Below are the code and all the weights of a small trained network. Each question names an input and a target symbol and asks about switching units off, where a switched-off unit gives its printed mean instead of its output.

import numpy as np


def w(rows, s, z=0):
    codes = np.array(rows[::2]) - 128.0
    scale = np.full(codes.shape[1], s)
    scale[-1] = z or s
    return codes * scale


def norm(h):
    return h / np.sqrt((h * h).mean(-1, keepdims=True) + 1e-5)


def f(y):
    return y / 2 * (1 + np.tanh(0.7978845608 * (y + 0.044715 * y**3)))


def softmax(a):
    e = np.exp(a - a.max(-1, keepdims=True))
    return e / e.sum(-1, keepdims=True)


def log_softmax(a):
    a = a - a.max(-1, keepdims=True)
    return a - np.log(np.exp(a).sum(-1, keepdims=True))


def net(x, mask):
    ids = ['Ψαθμτω'.index(c) for c in x.split()]
    T = len(ids)
    res = E[ids] + P[:T]
    u = 0
    for l in range(3):
        q, k, v = (norm(res) @ M[l].T for M in (Q, K, V))
        z = softmax(np.where(np.tri(T) > 0, q @ k.T / 2**0.5, -1e9)) @ v
        res = res + np.where(mask[u], z, O[l][:, -1]) @ O[l][:, :-1]
        u += 1
        y = f(norm(res) @ A[l][:, :-1].T + A[l][:, -1])
        res = res + np.where(mask[u : u + 12], y, B[l][:, -1]) @ B[l][:, :-1]
        u += 12
    return log_softmax(norm(res)[-1] @ U[:, :-1].T + U[:, -1])


Q, K, V, O, A, B = {}, {}, {}, {}, {}, {}
E = w([
[16,172,162,123,33],'Ψ',
[205,185,110,168,51],'α',
[189,36,160,59,92],'θ',
[252,171,160,159,140],'μ',
[137,148,99,172,181],'τ',
[90,54,96,173,65],'ω',
],0.014)
P = w([
[105,181,19,2,215],'0',
[142,129,7,155,195],'1',
[128,151,46,169,156],'2',
[122,146,74,174,130],'3',
[117,135,98,182,116],'4',
[118,117,113,193,103],'5',
[122,104,129,201,91],'6',
[122,101,143,210,84],'7',
],0.006)
Q[0] = w([
[1,60,132,24,146],'0.h0',
[145,33,153,191,145],'0.h0',
],0.0093)
K[0] = w([
[39,207,19,135,84],'0.h0',
[173,1,93,35,138],'0.h0',
],0.0069)
V[0] = w([
[84,35,101,2,123],'0.h0',
[214,158,194,177,188],'0.h0',
],0.0044)
O[0] = w([
[223,255,239,88,99,146],'0.h0',
[192,138,44,132,87,254],'0.h0',
],0.0076,0.0019)
A[0] = w([
[134,214,88,180,108,41],'0.n0',
[145,157,255,182,132,55],'0.n1',
[89,214,142,163,108,181],'0.n2',
[135,133,130,137,150,26],'0.n3',
[212,148,169,43,195,3],'0.n4',
[205,44,134,130,160,195],'0.n5',
[189,197,124,111,128,68],'0.n6',
[169,149,117,188,87,86],'0.n7',
[41,120,3,52,119,75],'0.n8',
[47,98,123,139,62,163],'0.n9',
[21,150,186,166,123,125],'0.n10',
[58,125,97,151,42,161],'0.n11',
],0.0096,0.003)
B[0] = w([
[160,124,198,123,119,189],'0.n0',
[69,88,82,121,65,180],'0.n1',
[197,99,62,81,114,172],'0.n2',
[125,110,164,138,101,113],'0.n3',
[125,69,114,154,92,202],'0.n4',
[82,153,47,172,137,253],'0.n5',
[139,86,156,137,166,211],'0.n6',
[110,138,178,69,108,218],'0.n7',
[116,50,193,2,164,147],'0.n8',
[204,104,129,121,160,168],'0.n9',
[188,68,48,108,156,161],'0.n10',
[197,98,159,92,149,178],'0.n11',
],0.0086,0.0061)
Q[1] = w([
[149,98,78,160,121],'1.h0',
[235,73,69,172,7],'1.h0',
],0.015)
K[1] = w([
[64,59,73,127,94],'1.h0',
[50,99,93,134,8],'1.h0',
],0.015)
V[1] = w([
[180,220,48,206,201],'1.h0',
[58,42,22,207,253],'1.h0',
],0.0056)
O[1] = w([
[236,72,76,119,164,120],'1.h0',
[69,138,155,244,229,251],'1.h0',
],0.011,0.0021)
A[1] = w([
[176,218,203,169,130,165],'1.n0',
[157,9,166,105,124,186],'1.n1',
[74,114,178,34,105,33],'1.n2',
[111,90,152,157,67,112],'1.n3',
[206,96,194,150,90,148],'1.n4',
[142,213,60,171,135,161],'1.n5',
[75,66,119,159,172,5],'1.n6',
[173,32,137,84,129,112],'1.n7',
[143,112,92,177,119,155],'1.n8',
[60,201,174,69,158,93],'1.n9',
[142,123,146,145,184,112],'1.n10',
[88,135,124,155,187,123],'1.n11',
],0.012,0.0029)
B[1] = w([
[29,75,113,117,125,217],'1.n0',
[2,179,201,164,77,219],'1.n1',
[208,209,181,178,184,171],'1.n2',
[73,100,94,80,159,185],'1.n3',
[112,174,87,133,116,255],'1.n4',
[103,170,251,128,38,197],'1.n5',
[116,196,160,154,121,161],'1.n6',
[56,124,153,175,130,204],'1.n7',
[91,167,151,19,81,213],'1.n8',
[19,157,78,184,110,125],'1.n9',
[136,135,48,170,64,172],'1.n10',
[137,151,146,144,55,163],'1.n11',
],0.0066,0.0062)
Q[2] = w([
[107,157,174,126,120],'2.h0',
[203,173,2,94,151],'2.h0',
],0.014)
K[2] = w([
[89,130,96,49,140],'2.h0',
[204,6,161,186,90],'2.h0',
],0.012)
V[2] = w([
[96,135,59,94,169],'2.h0',
[107,253,99,247,10],'2.h0',
],0.0048)
O[2] = w([
[84,229,85,181,184,106],'2.h0',
[136,155,6,162,96,253],'2.h0',
],0.011,0.0052)
A[2] = w([
[157,174,162,157,93,177],'2.n0',
[128,161,97,130,149,139],'2.n1',
[129,103,161,144,178,40],'2.n2',
[88,112,131,175,171,117],'2.n3',
[185,149,77,131,177,40],'2.n4',
[112,172,190,98,129,155],'2.n5',
[109,172,133,160,140,92],'2.n6',
[153,123,125,89,105,115],'2.n7',
[117,93,127,158,78,202],'2.n8',
[132,113,111,49,253,4],'2.n9',
[167,131,100,89,123,62],'2.n10',
[161,106,77,130,98,112],'2.n11',
],0.017,0.0041)
B[2] = w([
[123,104,163,93,159,208],'2.n0',
[102,169,78,86,117,153],'2.n1',
[106,167,120,158,117,126],'2.n2',
[177,182,139,86,126,162],'2.n3',
[88,83,136,118,97,164],'2.n4',
[120,137,93,184,95,151],'2.n5',
[132,153,128,101,173,154],'2.n6',
[165,178,143,102,106,152],'2.n7',
[148,95,128,127,142,255],'2.n8',
[173,9,159,118,176,133],'2.n9',
[56,159,161,118,59,139],'2.n10',
[139,132,148,181,96,209],'2.n11',
],0.015,0.0087)
U = w([
[182,68,129,90,218,247],'Ψ',
[203,225,126,51,54,97],'α',
[17,148,59,106,151,2],'θ',
[164,149,1,252,109,106],'μ',
[139,243,48,104,235,252],'τ',
[49,206,209,255,166,6],'ω',
],0.0078,0.0032)

Each question gives the input, a string of symbols that net reads in full, and the target symbol t.
The units are the heads (2 rows each of Q, K, V and O) and the neurons (one row each of A and B). Each row of codes is followed by its name. A weight is (code - 128) times the scale printed after its matrix; where a second scale follows, it is the last column's (O, A, B and U).
mask holds one flag per unit, layer by layer, with each layer's heads first. A switched-off unit (its flag False) gives its mean, the last column of its rows in O or B, instead of its output. The means were averaged over made-up inputs and are rounded, as every weight is.
A unit's drop is (log p(t) with every unit on - log p(t) with that unit switched off) / (log p(t) with every unit on - log p(t) with every unit switched off).
The circuit of an input: a set's keep is (log p(t) with only the set's units on - log p(t) with every unit switched off) / (log p(t) with every unit on - log p(t) with every unit switched off). Starting from the 12 units with the biggest drops (on a tie, the unit counted first), units are removed one at a time, each time the one whose removal leaves the highest keep (on an exact tie, the one counted first), for as long as the keep stays at least 0.8.
circuit, biggest first: the units of the circuit, biggest drop first
k most important neurons: the k neurons with the biggest drops, biggest first
k most important neurons of layer l: the k neurons of layer l with the biggest drops, biggest first
input τ μ α ω α μ θ, target τ: 2 most important neurons => (0.n8, 0.n5)
input Ψ θ θ Ψ μ θ, target ω: 2 most important neurons of layer 2 => (2.n5, 2.n1)
input Ψ μ Ψ μ Ψ θ μ α, target ω: circuit, biggest first => (0.h0, 0.n10, 1.h0)
input θ μ θ, target μ: circuit, biggest first => (0.n5)
input ω μ μ Ψ τ τ Ψ, target τ: 4 most important neurons of layer 0 => (0.n10, 0.n9, 0.n8, 0.n7)
input Ψ μ θ τ, target ω: 3 most important neurons => (0.n8, 1.n5, 0.n10)
input μ θ θ, target θ: 4 most important neurons => (0.n7, 0.n4, 1.n3, 0.n5)
input τ ω α, target α: 3 most important neurons => (0.n9, 0.n11, 0.n7)
input θ ω μ ω ω, target α: circuit, biggest first => (0.h0, 1.h0, 0.n11)
input μ Ψ θ θ, target θ: 3 most important neurons => (0.n4, 1.n3, 0.n0)
input Ψ μ θ μ μ α μ, target ω: 4 most important neurons of layer 0 => (0.n10, 0.n2, 0.n0, 0.n5)
input α θ μ μ μ τ μ θ, target μ: circuit, biggest first => (0.n5, 2.n0)
input Ψ Ψ μ θ μ μ, target ω: 4 most important neurons => (0.n10, 0.n2, 0.n7, 0.n0)
input θ μ μ, target α: circuit, biggest first => (0.h0, 1.h0)
input α α θ α Ψ, target Ψ: 4 most important neurons => (0.n10, 0.n8, 0.n9, 0.n2)
input μ Ψ μ μ μ μ Ψ, target μ: 4 most important neurons => (0.n10, 0.n9, 0.n11, 1.n1)
input Ψ μ μ θ, target ω: 4 most important neurons of layer 0 => (0.n10, 0.n7, 0.n2, 0.n0)
input α α τ μ θ Ψ μ, target Ψ: 3 most important neurons => (0.n8, 0.n5, 0.n7)
input ω ω θ α, target θ: 2 most important neurons => (1.n0, 0.n4)
input θ τ μ Ψ, target α: most important neuron of layer 0 => (0.n11)
input θ μ Ψ μ ω θ τ, target τ: 2 most important neurons => (0.n4, 1.n9)
